Cloud B lies near a flat space through zero of 5 dimensions (the best fit, not centred); each new row is followed by its nearest point there:
B (15 x 12):
[[ 0.57 -0.49  0.52  1.55 -0.01  0.94 -0.21 -1.33  0.74 -2.10  2.51 -0.32]
 [-0.90  4.39  4.92  3.25 -1.11  4.02  1.07 -0.56  2.49 -2.64  5.34 -1.21]
 [-2.03 -4.26  3.39  1.16 -1.40 -0.49 -1.21  0.38 -1.81 -1.95  0.98  0.76]
 [-0.38 -4.57 -3.40  2.45  2.15 -0.77 -2.64 -4.22 -2.05  0.96  0.47  1.16]
 [ 3.42 -4.54 -1.76 -0.02  0.64  0.41  1.54 -3.55 -2.16 -1.50  1.38  0.28]
 [-0.48  4.98  4.86 -2.97 -2.27  1.70  3.45  4.54 -0.48  1.41 -1.71 -0.65]
 [-0.28 -4.62 -1.09  1.23  0.35 -1.48 -1.77 -1.73 -0.91 -1.78  0.79  0.78]
 [-0.86  2.86  0.04 -1.00  0.72  1.38  0.75  0.48 -1.82  4.54 -2.57  0.98]
 [ 0.44 -0.04  2.54 -0.13 -0.88  1.07  1.29  0.48 -0.10 -1.42  1.54 -0.29]
 [-0.72  3.02  1.58 -0.35 -0.48  0.51  0.38  1.89  1.88 -0.67  0.16 -0.65]
 [ 0.35  2.57 -0.02  0.28  0.43  1.56  1.20 -1.16 -0.64  1.80  0.10 -0.21]
 [-1.27  0.82 -0.76 -0.80 -0.05 -1.73 -1.82  2.00  2.21 -0.41 -1.12 -0.29]
 [ 1.97 -5.46 -2.03 -0.57  0.09 -2.33 -0.49 -1.26 -0.67 -2.97  0.57  0.25]
 [-3.14 -8.85  5.59 -0.04 -2.21 -1.36 -1.34  1.21 -5.90 -1.52 -0.45  1.86]
 [-0.07  2.64  3.01 -0.93 -1.70 -0.30  0.62  3.52  3.38 -2.84  0.81 -1.19]]
New rows:
[ 0.95 -4.69  2.81 -3.78 -1.63  0.24  1.10 -0.26 -4.35 -2.06 -0.43  1.42] : [ 1.27 -5.20  2.76 -2.04 -1.65 -0.39  2.14  0.60 -4.11 -1.30 -0.55  0.69]
[ 2.09 -3.57 -1.38  1.51  0.18  2.42 -1.25 -2.41 -2.79 -0.82 -3.81  2.87] : [ 0.71 -3.74 -1.44  0.22  0.79 -0.17 -0.03 -2.41 -3.13  1.10 -0.50  1.00]
[-1.59 -2.57  3.61 -0.76 -1.63  0.36 -1.87  2.51 -2.91 -0.85 -0.47  3.30] : [-2.48 -3.05  3.86 -0.29 -1.54 -0.56 -0.67  1.89 -2.60 -0.26 -0.75  0.89]
[-4.74 -0.68  2.40 -1.76 -0.99 -1.01 -3.67 -1.72 -2.19  2.21 -5.47  1.33] : [-4.27 -1.42  1.19 -0.04 -0.04 -1.23 -2.60  1.70 -2.74  3.49 -3.27  1.59]
[-4.24  1.74 -0.25  1.64 -2.85 -5.37 -4.76  2.06  2.32  3.39 -5.63 -0.22] : [-5.26  1.32 -1.03 -0.25  0.34 -3.44 -4.92  3.90  1.88  2.58 -4.08  0.73]
[ 2.85  2.81 -3.57 -2.70  0.38  6.01  1.98 -3.19 -5.19  0.09  0.27 -0.58] : [ 3.87  1.66 -1.56 -0.66  1.11  3.22  4.18 -3.47 -2.75  2.72  0.33  0.01]
[ 3.50 -2.75  0.50 -2.16 -1.96 -2.58  3.44  3.82 -1.84 -2.83 -1.10  2.90] : [ 2.75 -3.41  1.10 -3.89 -1.81 -1.80  2.63  2.43 -1.34 -2.40 -1.45 -0.25]
[-1.63  1.82  4.15  5.08  0.62 -0.59 -1.23 -3.09  1.74 -5.41  2.91 -2.89] : [-1.56  0.56  2.76  4.03 -0.50  1.53 -1.66 -1.22  2.84 -3.95  5.06 -0.78]
[-0.78  6.30 -5.14 -1.05  5.10 -3.77  1.33 -0.62  0.53  3.42 -2.55  3.07] : [ 0.29  4.65 -5.61 -1.04  2.40 -0.68 -0.74 -0.28  1.55  4.86 -3.51  0.02]
[-3.94 -3.30  0.18 -2.35  0.09 -4.47  1.04  2.09 -1.84 -0.94 -5.48  2.01] : [-1.82 -3.82  0.28 -2.74 -0.92 -3.51 -1.50  3.36 -1.99  0.81 -4.13  1.05]
[-1.97 -4.79  3.12  1.28 -0.37 -1.20  0.50 -1.56 -1.47 -0.03 -1.70 -1.51] : [-1.38 -4.03  2.01  0.45 -0.69 -0.46 -0.80 -0.11 -2.66 -0.49  0.02  0.93]
[-7.03  4.04  2.73  2.90  1.22  0.08 -2.73 -0.16  7.06 -0.50  3.61 -0.85] : [-5.14  4.93  2.11  4.51  0.08  0.69 -4.44  1.16  5.36 -1.30  2.96 -0.75]
[ 3.36 -5.33 -4.81  1.38  1.08 -1.80 -0.92 -0.71 -4.73 -4.63 -3.04 -2.39] : [ 2.88 -6.55 -3.72 -1.19  0.66 -2.69 -0.22 -2.01 -1.62 -1.87 -0.61  0.50]
[ 0.41  4.46 -6.45 -1.11  1.39  2.95  2.86 -2.84  1.46  0.97  0.54 -0.71] : [ 3.06  4.53 -4.53  0.09  2.10  1.63  1.67 -2.70  1.77  2.17  0.22 -0.78]
[ 1.84 -0.06 -1.96  1.53  2.21  0.98  0.01 -4.42 -1.32  1.88  0.11 -1.24] : [ 1.45 -0.09 -2.78  1.39  1.76  1.42  0.41 -3.81 -1.24  1.78  0.77  0.35]
[-2.96 -2.25  0.83 -1.00 -0.33 -1.10 -1.91  0.94 -0.29  0.27 -2.75 -0.95] : [-2.27 -1.83  0.62 -0.47 -0.42 -1.82 -1.90  1.80 -0.71  0.49 -1.83  0.68]
[ 3.41  2.27  1.41  0.30  0.61  4.13  5.93 -0.29 -4.77  5.20  0.29  4.89] : [ 2.24  2.30  1.70 -1.14  0.21  4.53  5.11 -2.23 -5.29  4.74 -0.70  0.63]
[-0.67 -0.96 -5.86  2.33  2.95  1.15 -0.57 -3.60  2.26  2.12  0.13  0.22] : [ 0.52  0.31 -5.31  2.25  2.75 -0.06 -1.99 -3.96  0.90  1.77  0.42  0.27]
[-3.05 -3.35  2.25  2.88 -0.84  2.02 -5.54 -1.58 -2.67 -4.83  2.08 -0.64] : [-3.21 -4.34  2.96  3.83 -0.52  0.02 -3.19 -1.44 -0.74 -2.74  3.20  0.71]
[-0.46 -4.81  3.82  1.99 -1.39  2.66 -1.67 -3.51 -2.80 -2.52  8.29  1.71] : [-0.65 -4.97  4.23  4.26 -0.75  2.56 -0.25 -3.87 -2.57 -3.58  5.55  0.51]
[-2.70  0.80  6.15  0.59  1.49  1.78 -2.61 -2.51 -2.19  0.02  0.94  0.54] : [-3.24 -0.04  4.15  2.64 -0.56  2.21 -0.89 -0.60 -2.02  0.87  1.62  0.75]
